Here is a tiny trained network, its code and every weight. The questions are about switching its units off for an input and a class, where a switched-off unit gives its printed mean instead of its output.

import numpy as np


def w(rows, s, z=0):
    codes = np.array(rows[::2]) - 128.0
    scale = np.full(codes.shape[1], s)
    scale[-1] = z or s
    return codes * scale


def f(y):
    return y / 2 * (1 + np.tanh(0.7978845608 * (y + 0.044715 * y**3)))


def log_softmax(a):
    a = a - a.max(-1, keepdims=True)
    return a - np.log(np.exp(a).sum(-1, keepdims=True))


def net(x, mask):
    res = np.array(x, float).reshape(1, 8) / 4 @ E
    y = f(res @ A[0][:, :-1].T + A[0][:, -1])
    res = res + np.where(mask, y, B[0][:, -1]) @ B[0][:, :-1]
    return log_softmax(res[-1] @ U[:, :-1].T + U[:, -1])


A, B = {}, {}
E = w([
[126,127,129,129],'x0',
[112,224,76,82],'x1',
[125,126,128,131],'x2',
[100,167,221,94],'x3',
[135,127,127,123],'x4',
[128,128,126,128],'x5',
[129,129,128,128],'x6',
[195,194,136,254],'x7',
],0.0091)
A[0] = w([
[146,162,252,91,116],'n0',
[136,161,71,106,79],'n1',
[168,155,136,178,59],'n2',
[161,92,79,150,94],'n3',
[111,162,208,118,88],'n4',
[127,193,90,93,129],'n5',
[97,80,111,75,114],'n6',
[107,201,107,106,110],'n7',
[118,88,58,142,74],'n8',
[154,147,130,167,146],'n9',
[151,70,158,142,77],'n10',
[141,95,160,123,64],'n11',
[129,148,138,170,211],'n12',
[127,95,161,150,92],'n13',
[117,123,129,129,254],'n14',
[98,156,206,118,100],'n15',
],0.013,0.0081)
B[0] = w([
[126,126,70,143,235],'n0',
[78,94,131,165,160],'n1',
[25,193,167,119,180],'n2',
[74,150,75,130,171],'n3',
[85,126,67,158,180],'n4',
[105,47,190,140,206],'n5',
[103,245,192,99,233],'n6',
[98,33,151,185,190],'n7',
[79,190,92,179,167],'n8',
[144,167,160,75,194],'n9',
[71,84,152,185,153],'n10',
[98,131,149,186,126],'n11',
[163,128,149,78,226],'n12',
[87,96,151,159,142],'n13',
[254,102,123,41,255],'n14',
[107,156,43,137,187],'n15',
],0.01,0.0069)
U = w([
[86,198,177,109,3],'0',
[86,137,6,161,30],'1',
[85,38,169,170,56],'2',
[153,110,116,108,247],'3',
[152,109,115,109,221],'4',
[157,108,109,107,200],'5',
],0.017,0.0048)

Each question gives the input, the list of numbers given to net, and the class t.
The units are the neurons (one row each of A and B). Each row of codes is followed by its name. A weight is (code - 128) times the scale printed after its matrix; where a second scale follows, it is the last column's (A, B and U).
mask holds one flag per neuron, in row order. A switched-off neuron (its flag False) gives its mean, the last column of its row in B, instead of its output. The means were averaged over made-up inputs and are rounded, as every weight is.
A unit's drop is (log p(t) with every unit on - log p(t) with that unit switched off) / (log p(t) with every unit on - log p(t) with every unit switched off).
The circuit of an input: a set's keep is (log p(t) with only the set's units on - log p(t) with every unit switched off) / (log p(t) with every unit on - log p(t) with every unit switched off). Starting from the 12 units with the biggest drops (on a tie, the unit counted first), units are removed one at a time, each time the one whose removal leaves the highest keep (on an exact tie, the one counted first), for as long as the keep stays at least 0.8.
units of the circuit, in order: the units of the circuit, biggest drop first
unit that matters most: the unit with the biggest drop
k most important neurons: the k neurons with the biggest drops, biggest first
drop of u: that unit's drop, to one decimal
input [-8,6,-8,-4,0,-5,6,1], class 2: 3 most important neurons => (n5 n7 n1)
input [5,8,4,6,-2,2,-8,6], class 2: unit that matters most => n7
input [-3,8,6,-4,-7,0,-4,-5], class 2: 3 most important neurons => (n5 n7 n1)
input [-4,0,-4,-8,8,-3,7,8], class 0: units of the circuit, in order => (n2 n9)
input [5,-7,-8,8,-8,-2,2,-2], class 1: units of the circuit, in order => (n15 n0)
input [-7,-2,-4,-3,-3,5,3,5], class 0: 4 most important neurons => (n2 n9 n0 n7)
input [-5,8,-5,-6,7,-6,8,2], class 2: units of the circuit, in order => (n5 n7)
input [-8,-8,0,-8,-6,-6,1,-5], class 1: 2 most important neurons => (n8 n3)
input [0,-8,8,-8,-6,-6,-5,-6], class 1: 3 most important neurons => (n8 n3 n5)
input [-8,-4,1,-6,2,0,3,8], class 0: 2 most important neurons => (n2 n9)
input [-3,1,6,-6,0,-3,-6,6], class 0: 3 most important neurons => (n2 n9 n0)
input [-2,7,-5,-6,-1,-7,-4,-7], class 0: 3 most important neurons => (n6 n8 n0)
input [-2,8,1,6,7,-6,-8,6], class 2: 3 most important neurons => (n7 n5 n6)
input [-3,-4,-5,0,4,1,-2,-7], class 0: units of the circuit, in order => (n6)
input [4,5,6,8,7,6,-4,-1], class 1: drop of n0 => 0.1
input [1,8,-4,-3,-7,4,-4,-1], class 2: drop of n7 => 0.1
input [-2,-6,0,6,2,-4,1,0], class 1: drop of n4 => 0.2
input [0,7,6,2,1,-6,-7,0], class 2: drop of n7 => 0.2
